Below is a small trained network, with its code and all its weights. Each question gives an input and a class and asks what happens when units are switched off, that is, made to give their printed mean instead of their output.

import numpy as np


def w(rows, s, z=0):
    codes = np.array(rows[::2]) - 128.0
    scale = np.full(codes.shape[1], s)
    scale[-1] = z or s
    return codes * scale


def norm(h):
    return h / np.sqrt((h * h).mean(-1, keepdims=True) + 1e-5)


def f(y):
    return np.maximum(y, 0)


def log_softmax(a):
    a = a - a.max(-1, keepdims=True)
    return a - np.log(np.exp(a).sum(-1, keepdims=True))


def net(x, mask):
    res = np.array(x, float).reshape(1, 8) / 4 @ E
    u = 0
    for l in range(3):
        y = f(norm(res) @ A[l][:, :-1].T + A[l][:, -1])
        res = res + np.where(mask[u : u + 10], y, B[l][:, -1]) @ B[l][:, :-1]
        u += 10
    return log_softmax(norm(res)[-1] @ U[:, :-1].T + U[:, -1])


A, B = {}, {}
E = w([
[145,109,151,36,181,78,99,132,140],'x0',
[162,154,154,192,192,97,150,151,124],'x1',
[48,137,132,201,26,155,38,108,219],'x2',
[17,38,162,104,109,140,116,8,170],'x3',
[213,113,254,189,117,201,147,80,114],'x4',
[94,143,166,108,119,203,87,191,42],'x5',
[132,121,93,201,65,73,131,185,88],'x6',
[114,149,160,125,121,51,155,147,173],'x7',
],0.0022)
A[0] = w([
[125,117,178,115,154,129,112,139,101,34],'L0N1',
[106,139,111,58,173,126,107,163,99,71],'L0N2',
[126,81,89,19,183,166,115,168,3,159],'L0N3',
[193,202,122,105,140,156,141,157,155,2],'L0N4',
[61,133,121,168,70,114,147,164,160,51],'L0N5',
[170,53,108,134,126,197,184,67,129,33],'L0N6',
[47,124,111,93,74,171,56,110,151,159],'L0N7',
[128,184,119,165,100,93,108,213,113,12],'L0N8',
[209,125,156,88,109,192,192,90,173,1],'L0N9',
[140,145,151,188,81,210,118,108,90,81],'L0N10',
],0.0037,0.0012)
B[0] = w([
[165,152,108,155,145,147,87,93,107,148],'L0N1',
[76,148,118,144,60,165,66,153,109,185],'L0N2',
[88,254,134,180,84,56,104,193,36,252],'L0N3',
[107,204,113,138,114,106,72,180,85,170],'L0N4',
[122,154,84,162,115,66,101,151,34,176],'L0N5',
[53,211,174,127,145,73,94,149,90,170],'L0N6',
[82,27,77,70,122,89,171,157,119,219],'L0N7',
[195,205,197,114,160,168,79,116,62,182],'L0N8',
[148,202,152,152,178,89,23,104,66,174],'L0N9',
[94,66,37,74,169,68,140,158,183,193],'L0N10',
],0.0034,0.0033)
A[1] = w([
[98,41,167,54,122,206,119,123,175,51],'L1N1',
[184,128,173,118,77,150,174,182,51,16],'L1N2',
[74,168,164,125,125,118,203,95,85,7],'L1N3',
[79,145,119,142,28,192,109,161,144,62],'L1N4',
[149,100,188,86,66,136,115,160,17,199],'L1N5',
[190,86,41,169,79,146,213,178,127,139],'L1N6',
[52,137,118,100,66,159,45,101,144,126],'L1N7',
[115,59,207,12,147,141,160,65,220,21],'L1N8',
[178,164,105,77,157,63,164,154,151,93],'L1N9',
[129,90,82,81,175,66,149,99,255,67],'L1N10',
],0.0036,0.0016)
B[1] = w([
[176,170,21,182,155,167,139,153,180,161],'L1N1',
[174,125,59,230,130,207,142,198,199,179],'L1N2',
[194,131,132,163,171,112,97,107,150,147],'L1N3',
[55,81,123,59,162,150,124,118,170,181],'L1N4',
[187,113,108,158,148,107,125,75,199,254],'L1N5',
[175,57,199,132,219,207,74,77,184,170],'L1N6',
[132,28,81,126,102,132,160,107,172,217],'L1N7',
[254,103,120,207,211,201,62,167,216,176],'L1N8',
[49,103,66,82,70,122,116,188,139,193],'L1N9',
[157,49,108,190,150,206,106,107,188,176],'L1N10',
],0.0034,0.0032)
A[2] = w([
[67,101,49,72,117,33,178,174,162,82],'L2N1',
[28,102,132,117,35,113,160,124,125,43],'L2N2',
[187,137,131,123,198,106,202,159,127,51],'L2N3',
[172,221,127,140,91,121,76,198,134,8],'L2N4',
[73,79,110,197,107,106,180,108,83,111],'L2N5',
[134,146,210,117,141,150,97,47,86,15],'L2N6',
[123,129,106,192,115,119,128,91,158,166],'L2N7',
[2,100,102,80,73,139,139,134,124,48],'L2N8',
[180,88,87,160,111,175,168,106,166,139],'L2N9',
[105,104,93,63,171,42,110,117,181,136],'L2N10',
],0.0044,0.0017)
B[2] = w([
[20,29,199,83,77,229,181,31,153,252],'L2N1',
[18,127,92,64,97,42,229,177,64,181],'L2N2',
[61,90,94,118,2,125,86,168,133,182],'L2N3',
[168,222,128,161,128,40,211,152,65,246],'L2N4',
[136,229,101,80,116,100,109,220,77,180],'L2N5',
[131,121,203,53,97,141,240,58,115,157],'L2N6',
[159,174,89,99,146,158,107,192,122,193],'L2N7',
[58,93,138,47,56,10,249,111,109,210],'L2N8',
[203,137,92,192,166,159,93,171,148,196],'L2N9',
[122,101,53,192,77,196,15,183,202,230],'L2N10',
],0.0035,0.0034)
U = w([
[186,253,116,153,137,78,139,203,37,181],'0',
[2,63,76,68,68,104,155,140,126,158],'1',
[149,130,239,76,169,134,173,25,89,4],'2',
[183,61,101,173,154,183,86,117,214,176],'3',
],0.0081,0.0024)

Each question gives the input, the list of numbers given to net, and the class t.
The units are the neurons (one row each of A and B). Each row of codes is followed by its name. A weight is (code - 128) times the scale printed after its matrix; where a second scale follows, it is the last column's (A, B and U).
mask holds one flag per neuron, layer by layer. A switched-off neuron (its flag False) gives its mean, the last column of its row in B, instead of its output. The means were averaged over made-up inputs and are rounded, as every weight is.
A unit's drop is (log p(t) with every unit on - log p(t) with that unit switched off) / (log p(t) with every unit on - log p(t) with every unit switched off).
The circuit of an input: a set's keep is (log p(t) with only the set's units on - log p(t) with every unit switched off) / (log p(t) with every unit on - log p(t) with every unit switched off). Starting from the 12 units with the biggest drops (on a tie, the unit counted first), units are removed one at a time, each time the one whose removal leaves the highest keep (on an exact tie, the one counted first), for as long as the keep stays at least 0.8.
circuit, biggest first: the units of the circuit, biggest drop first
top k neurons: the k neurons with the biggest drops, biggest first
top k neurons in layer l: the k neurons of layer l with the biggest drops, biggest first
drop when u is switched off: that unit's drop, to one decimal
input [8,-5,1,-7,3,-8,4,7], class 3: top 3 neurons : L0N3, L2N10, L2N8
input [-7,0,5,-4,-1,4,4,-4], class 3: circuit, biggest first : L1N6, L0N3, L2N2
input [-2,-5,2,7,4,8,-7,0], class 3: circuit, biggest first : L1N8, L1N1, L0N3
input [7,1,0,-1,4,0,2,4], class 3: circuit, biggest first : L0N3
input [0,-6,-3,8,5,8,-4,3], class 3: circuit, biggest first : L1N8, L1N1
input [-6,2,4,1,7,0,2,8], class 0: top 2 neurons in layer 1 : L1N5, L1N8
input [3,6,4,1,6,0,-4,2], class 2: top 2 neurons : L0N9, L0N7
input [0,1,1,4,6,-6,7,-2], class 0: top 2 neurons : L0N6, L2N5
input [-1,-8,-5,0,-1,5,3,0], class 0: top 4 neurons in layer 1 : L1N9, L1N2, L1N5, L1N3
input [-6,6,-4,5,7,-8,3,-1], class 0: top 3 neurons in layer 2 : L2N1, L2N5, L2N7
input [-5,3,3,0,7,-2,-1,2], class 0: top 2 neurons : L2N1, L1N5
input [0,7,-6,0,-2,1,-7,7], class 1: top 3 neurons : L1N9, L0N8, L2N3
input [-7,-8,0,1,8,-8,7,3], class 0: top 2 neurons in layer 1 : L1N5, L1N8
input [8,5,-2,7,-3,1,-7,5], class 3: top neuron : L1N8
input [-4,-2,0,-4,-2,-5,6,-8], class 3: top 2 neurons : L1N6, L0N3
input [1,-1,-4,5,4,2,-2,4], class 2: drop when L2N6 is switched off : 0.1
input [3,3,5,-1,-2,0,-8,-5], class 3: drop when L0N9 is switched off : 0.0
input [3,7,-2,4,-2,-6,4,-3], class 3: drop when L1N10 is switched off : 0.3
input [-6,-1,-4,7,-1,-1,-7,1], class 3: drop when L1N8 is switched off : 0.3
input [2,3,-4,6,2,3,5,-8], class 0: top neuron : L0N3
